Here is a tiny trained network, its code and every weight. The questions are about switching its units off for an input and a target symbol, where a switched-off unit gives its printed mean instead of its output.

import numpy as np


def w(rows, s, z=0):
    codes = np.array(rows[::2]) - 128.0
    scale = np.full(codes.shape[1], s)
    scale[-1] = z or s
    return codes * scale


def norm(h):
    return h / np.sqrt((h * h).mean(-1, keepdims=True) + 1e-5)


def f(y):
    return y / 2 * (1 + np.tanh(0.7978845608 * (y + 0.044715 * y**3)))


def softmax(a):
    e = np.exp(a - a.max(-1, keepdims=True))
    return e / e.sum(-1, keepdims=True)


def log_softmax(a):
    a = a - a.max(-1, keepdims=True)
    return a - np.log(np.exp(a).sum(-1, keepdims=True))


def net(x, mask):
    ids = ['ΓΣΦαβεζηλμξπτψω'.index(c) for c in x.split()]
    T = len(ids)
    res = E[ids] + P[:T]
    u = 0
    for l in range(2):
        q, k, v = (norm(res) @ M[l].T for M in (Q, K, V))
        z = softmax(np.where(np.tri(T) > 0, q @ k.T / 2**0.5, -1e9)) @ v
        res = res + np.where(mask[u], z, O[l][:, -1]) @ O[l][:, :-1]
        u += 1
        y = f(norm(res) @ A[l][:, :-1].T + A[l][:, -1])
        res = res + np.where(mask[u : u + 4], y, B[l][:, -1]) @ B[l][:, :-1]
        u += 4
    return log_softmax(norm(res)[-1] @ U[:, :-1].T + U[:, -1])


Q, K, V, O, A, B = {}, {}, {}, {}, {}, {}
E = w([
[137,198,93,140,133,127,192],'Γ',
[124,153,84,114,194,176,183],'Σ',
[117,100,152,86,187,19,114],'Φ',
[145,118,90,117,81,35,134],'α',
[197,52,43,85,121,127,152],'β',
[96,121,155,113,132,13,146],'ε',
[117,164,152,152,105,70,156],'ζ',
[101,106,85,120,120,100,158],'η',
[79,105,139,130,138,85,166],'λ',
[76,142,189,192,150,180,169],'μ',
[235,131,24,106,86,56,134],'ξ',
[194,120,40,97,119,119,166],'π',
[128,80,87,89,199,127,141],'τ',
[89,160,225,125,253,92,126],'ψ',
[147,122,87,112,107,89,167],'ω',
],0.018)
P = w([
[143,90,135,111,162,105,160],'0',
[5,90,79,109,96,140,232],'1',
[140,178,20,117,154,65,102],'2',
[113,137,117,19,150,60,142],'3',
[133,133,87,124,210,46,135],'4',
[128,181,134,84,177,101,207],'5',
],0.022)
Q[0] = w([
[123,106,65,245,182,90,117],'L0H1',
[91,158,93,120,104,161,1],'L0H1',
],0.0097)
K[0] = w([
[140,140,189,2,108,138,180],'L0H1',
[43,156,125,115,23,209,50],'L0H1',
],0.0087)
V[0] = w([
[119,191,45,21,177,206,223],'L0H1',
[74,29,148,74,226,175,8],'L0H1',
],0.013)
O[0] = w([
[161,192,172,151,57,8,231,246],'L0H1',
[196,208,167,27,55,194,114,139],'L0H1',
],0.016,0.013)
A[0] = w([
[169,205,87,177,163,143,131,236],'L0N1',
[102,255,91,197,11,111,144,160],'L0N2',
[226,158,87,214,44,229,48,79],'L0N3',
[30,211,216,176,31,165,139,2],'L0N4',
],0.0091,0.0087)
B[0] = w([
[70,55,116,55,127,137,168,224],'L0N1',
[138,95,208,15,160,96,69,254],'L0N2',
[80,223,202,250,149,147,155,123],'L0N3',
[71,100,104,162,131,169,244,122],'L0N4',
],0.013,0.0098)
Q[1] = w([
[38,146,140,133,120,103,191],'L1H1',
[163,31,194,122,129,129,248],'L1H1',
],0.011)
K[1] = w([
[252,47,99,115,115,153,167],'L1H1',
[230,96,254,216,210,141,104],'L1H1',
],0.0086)
V[1] = w([
[194,56,45,62,105,71,81],'L1H1',
[224,56,3,109,16,151,168],'L1H1',
],0.015)
O[1] = w([
[110,85,179,7,218,229,161,253],'L1H1',
[201,164,249,180,198,201,155,56],'L1H1',
],0.017,0.0061)
A[1] = w([
[182,244,88,246,15,49,154,250],'L1N1',
[45,88,25,199,100,47,207,54],'L1N2',
[237,197,113,105,49,210,28,186],'L1N3',
[125,157,23,60,152,151,212,168],'L1N4',
],0.014,0.011)
B[1] = w([
[97,184,2,130,159,219,178,177],'L1N1',
[229,108,173,141,127,99,18,178],'L1N2',
[106,76,87,94,84,30,123,142],'L1N3',
[81,143,145,139,149,88,68,249],'L1N4',
],0.02,0.016)
U = w([
[144,116,82,200,162,79,161,82],'Γ',
[158,188,106,120,81,120,221,75],'Σ',
[164,181,110,61,172,227,43,108],'Φ',
[76,60,73,159,194,169,132,84],'α',
[226,190,189,179,131,198,130,149],'β',
[55,65,48,118,150,166,91,58],'ε',
[146,91,140,188,135,163,44,124],'ζ',
[142,56,109,140,67,168,159,254],'η',
[90,249,155,159,146,138,75,121],'λ',
[143,167,82,151,92,202,87,145],'μ',
[123,79,122,177,203,148,190,83],'ξ',
[136,81,169,179,88,69,230,59],'π',
[254,249,203,105,11,152,107,103],'τ',
[112,193,105,61,21,127,45,79],'ψ',
[163,90,189,187,104,94,131,84],'ω',
],0.015,0.023)

Each question gives the input, a string of symbols that net reads in full, and the target symbol t.
The units are the heads (2 rows each of Q, K, V and O) and the neurons (one row each of A and B). Each row of codes is followed by its name. A weight is (code - 128) times the scale printed after its matrix; where a second scale follows, it is the last column's (O, A, B and U).
mask holds one flag per unit, layer by layer, with each layer's heads first. A switched-off unit (its flag False) gives its mean, the last column of its rows in O or B, instead of its output. The means were averaged over made-up inputs and are rounded, as every weight is.
A unit's drop is (log p(t) with every unit on - log p(t) with that unit switched off) / (log p(t) with every unit on - log p(t) with every unit switched off).
The circuit of an input: a set's keep is (log p(t) with only the set's units on - log p(t) with every unit switched off) / (log p(t) with every unit on - log p(t) with every unit switched off). Starting from all 10 units, units are removed one at a time, each time the one whose removal leaves the highest keep (on an exact tie, the one counted first), for as long as the keep stays at least 0.8.
circuit, biggest first: the units of the circuit, biggest drop first
unit that matters most: the unit with the biggest drop
k most important neurons: the k neurons with the biggest drops, biggest first
k most important neurons of layer l: the k neurons of layer l with the biggest drops, biggest first
input Φ Φ ω, target Φ: circuit, biggest first -> L0H1, L1H1
input Γ Γ Φ ψ λ, target Γ: circuit, biggest first -> L0H1, L1N1
input ψ λ ζ, target η: circuit, biggest first -> L0N2, L0N1, L1N2
input μ Φ τ τ, target μ: 2 most important neurons of layer 1 -> L1N1, L1N2
input Γ ψ Φ Γ ζ η, target Γ: circuit, biggest first -> L0H1
input ψ ψ ψ ψ, target ψ: circuit, biggest first -> L1H1, L0H1
input Σ λ β, target Σ: circuit, biggest first -> L0H1, L1N1
input λ Σ μ, target Σ: 2 most important neurons of layer 0 -> L0N2, L0N3
input Σ η ψ Σ ψ, target Σ: circuit, biggest first -> L0H1, L1N1
input ζ ψ α η τ, target ζ: 2 most important neurons -> L1N2, L0N2
input Γ α π μ π Σ, target Γ: circuit, biggest first -> L0H1, L1N1, L1N2
input η ε Γ, target η: 2 most important neurons -> L0N2, L0N1
input τ Φ π ξ, target τ: circuit, biggest first -> L1H1, L0H1
input Φ ζ π Γ, target Φ: unit that matters most -> L1H1
input μ Γ Φ Φ ψ ω, target μ: 2 most important neurons of layer 0 -> L0N2, L0N1
input Σ π ψ Φ, target Σ: 2 most important neurons -> L1N2, L1N1
input ζ μ Φ π Φ ξ, target ζ: 2 most important neurons -> L1N2, L0N2
input π ψ Γ ε Σ ε, target Σ: 2 most important neurons -> L1N1, L1N4
input β ψ Γ ψ, target β: circuit, biggest first -> L1H1, L0N2
input Φ ω τ μ ω, target Φ: most important neuron of layer 1 -> L1N3
input ψ Φ β Σ Γ, target Σ: 3 most important neurons -> L1N2, L1N1, L0N1
input ψ ζ ψ Σ ξ, target Σ: 2 most important neurons of layer 1 -> L1N1, L1N2
